Below is a small trained network, with its code and all its weights. Each question gives an input and a target symbol and asks what happens when units are switched off, that is, made to give their printed mean instead of their output.

import numpy as np


def w(rows, s, z=0):
    codes = np.array(rows[::2]) - 128.0
    scale = np.full(codes.shape[1], s)
    scale[-1] = z or s
    return codes * scale


def norm(h):
    return h / np.sqrt((h * h).mean(-1, keepdims=True) + 1e-5)


def f(y):
    return np.maximum(y, 0)


def softmax(a):
    e = np.exp(a - a.max(-1, keepdims=True))
    return e / e.sum(-1, keepdims=True)


def log_softmax(a):
    a = a - a.max(-1, keepdims=True)
    return a - np.log(np.exp(a).sum(-1, keepdims=True))


def net(x, mask):
    ids = ['αγδηθμτψω'.index(c) for c in x.split()]
    T = len(ids)
    res = E[ids] + P[:T]
    r = norm(res)
    for j in range(2):
        rows = slice(2 * j, 2 * j + 2)
        q, k, v = (r @ M[0][rows].T for M in (Q, K, V))
        z = softmax(np.where(np.tri(T) > 0, q @ k.T / 2**0.5, -1e9)) @ v
        o = O[0][rows]
        res = res + np.where(mask[j], z, o[:, -1]) @ o[:, :-1]
    y = f(norm(res) @ A[0][:, :-1].T + A[0][:, -1])
    res = res + np.where(mask[2:6], y, B[0][:, -1]) @ B[0][:, :-1]
    return log_softmax(norm(res)[-1] @ U[:, :-1].T + U[:, -1])


Q, K, V, O, A, B = {}, {}, {}, {}, {}, {}
E = w([
[109,77,98],'α',
[123,117,126],'γ',
[139,58,122],'δ',
[86,186,163],'η',
[139,93,81],'θ',
[177,44,73],'μ',
[162,4,143],'τ',
[86,169,67],'ψ',
[160,59,119],'ω',
],0.017)
P = w([
[144,198,169],'0',
[153,76,92],'1',
[88,87,151],'2',
[176,116,70],'3',
[255,161,144],'4',
[157,89,77],'5',
],0.015)
Q[0] = w([
[40,95,105],'head 0',
[141,153,56],'head 0',
[251,184,204],'head 1',
[71,144,143],'head 1',
],0.021)
K[0] = w([
[187,190,115],'head 0',
[113,119,62],'head 0',
[1,72,116],'head 1',
[165,197,105],'head 1',
],0.022)
V[0] = w([
[85,110,254],'head 0',
[246,74,244],'head 0',
[111,198,44],'head 1',
[99,161,148],'head 1',
],0.023)
O[0] = w([
[49,200,160,13],'head 0',
[61,249,18,94],'head 0',
[213,102,122,135],'head 1',
[160,168,165,110],'head 1',
],0.02,0.011)
A[0] = w([
[93,97,86,154],'neuron 0',
[206,117,125,140],'neuron 1',
[137,150,3,252],'neuron 2',
[101,202,108,78],'neuron 3',
],0.027,0.0031)
B[0] = w([
[87,109,120,176],'neuron 0',
[106,175,64,252],'neuron 1',
[15,83,184,240],'neuron 2',
[252,134,109,170],'neuron 3',
],0.031,0.013)
U = w([
[132,97,253,113],'α',
[172,195,127,144],'γ',
[123,166,120,134],'δ',
[136,126,157,253],'η',
[127,77,33,95],'θ',
[90,109,149,114],'μ',
[103,164,124,90],'τ',
[215,53,161,114],'ψ',
[91,144,115,97],'ω',
],0.017,0.0067)

Each question gives the input, a string of symbols that net reads in full, and the target symbol t.
The units are the heads (2 rows each of Q, K, V and O) and the neurons (one row each of A and B). Each row of codes is followed by its name. A weight is (code - 128) times the scale printed after its matrix; where a second scale follows, it is the last column's (O, A, B and U).
mask holds one flag per unit, heads first, then neurons. A switched-off unit (its flag False) gives its mean, the last column of its rows in O or B, instead of its output. The means were averaged over made-up inputs and are rounded, as every weight is.
A unit's drop is (log p(t) with every unit on - log p(t) with that unit switched off) / (log p(t) with every unit on - log p(t) with every unit switched off).
The circuit of an input: a set's keep is (log p(t) with only the set's units on - log p(t) with every unit switched off) / (log p(t) with every unit on - log p(t) with every unit switched off). Starting from all 6 units, units are removed one at a time, each time the one whose removal leaves the highest keep (on an exact tie, the one counted first), for as long as the keep stays at least 0.8.
circuit, biggest first: the units of the circuit, biggest drop first
unit that matters most: the unit with the biggest drop
top k neurons: the k neurons with the biggest drops, biggest first
which heads matter: for each layer, one digit per head in row order, 1 if its drop is at least 0.15 and else 0, layers parted by /
drop of u: that unit's drop, to one decimal
input η θ ψ δ δ, target ψ: circuit, biggest first -> (head 0; neuron 2)
input α ψ γ θ θ, target γ: top 2 neurons -> (neuron 3; neuron 2)
input γ η ψ, target γ: circuit, biggest first -> (neuron 3; head 0)
input γ ω γ, target γ: circuit, biggest first -> (neuron 3; head 0)
input γ α ψ θ, target ψ: circuit, biggest first -> (head 0)
input γ η μ, target γ: which heads matter -> 11
input α θ η, target α: which heads matter -> 10
input θ γ α α γ, target α: which heads matter -> 11
input α θ α δ ω, target α: circuit, biggest first -> (head 0; head 1; neuron 1)
input α θ θ, target α: circuit, biggest first -> (head 0; neuron 1)
input τ α γ θ δ, target γ: circuit, biggest first -> (head 0; neuron 3)
input η α γ α ψ, target γ: circuit, biggest first -> (head 0; neuron 3; head 1)
input α θ ω, target α: top 2 neurons -> (neuron 1; neuron 2)
input θ ω γ θ μ, target γ: circuit, biggest first -> (head 0; neuron 3)
input α δ α ψ θ, target α: unit that matters most -> head 1
input γ θ θ, target γ: top 2 neurons -> (neuron 3; neuron 1)
input η ω α τ η, target α: drop of head 0 -> 2.3
input θ ψ α θ α, target α: drop of neuron 1 -> 1.0
input ψ θ τ, target ψ: drop of neuron 3 -> 0.0
input η θ α θ ψ, target α: unit that matters most -> head 1
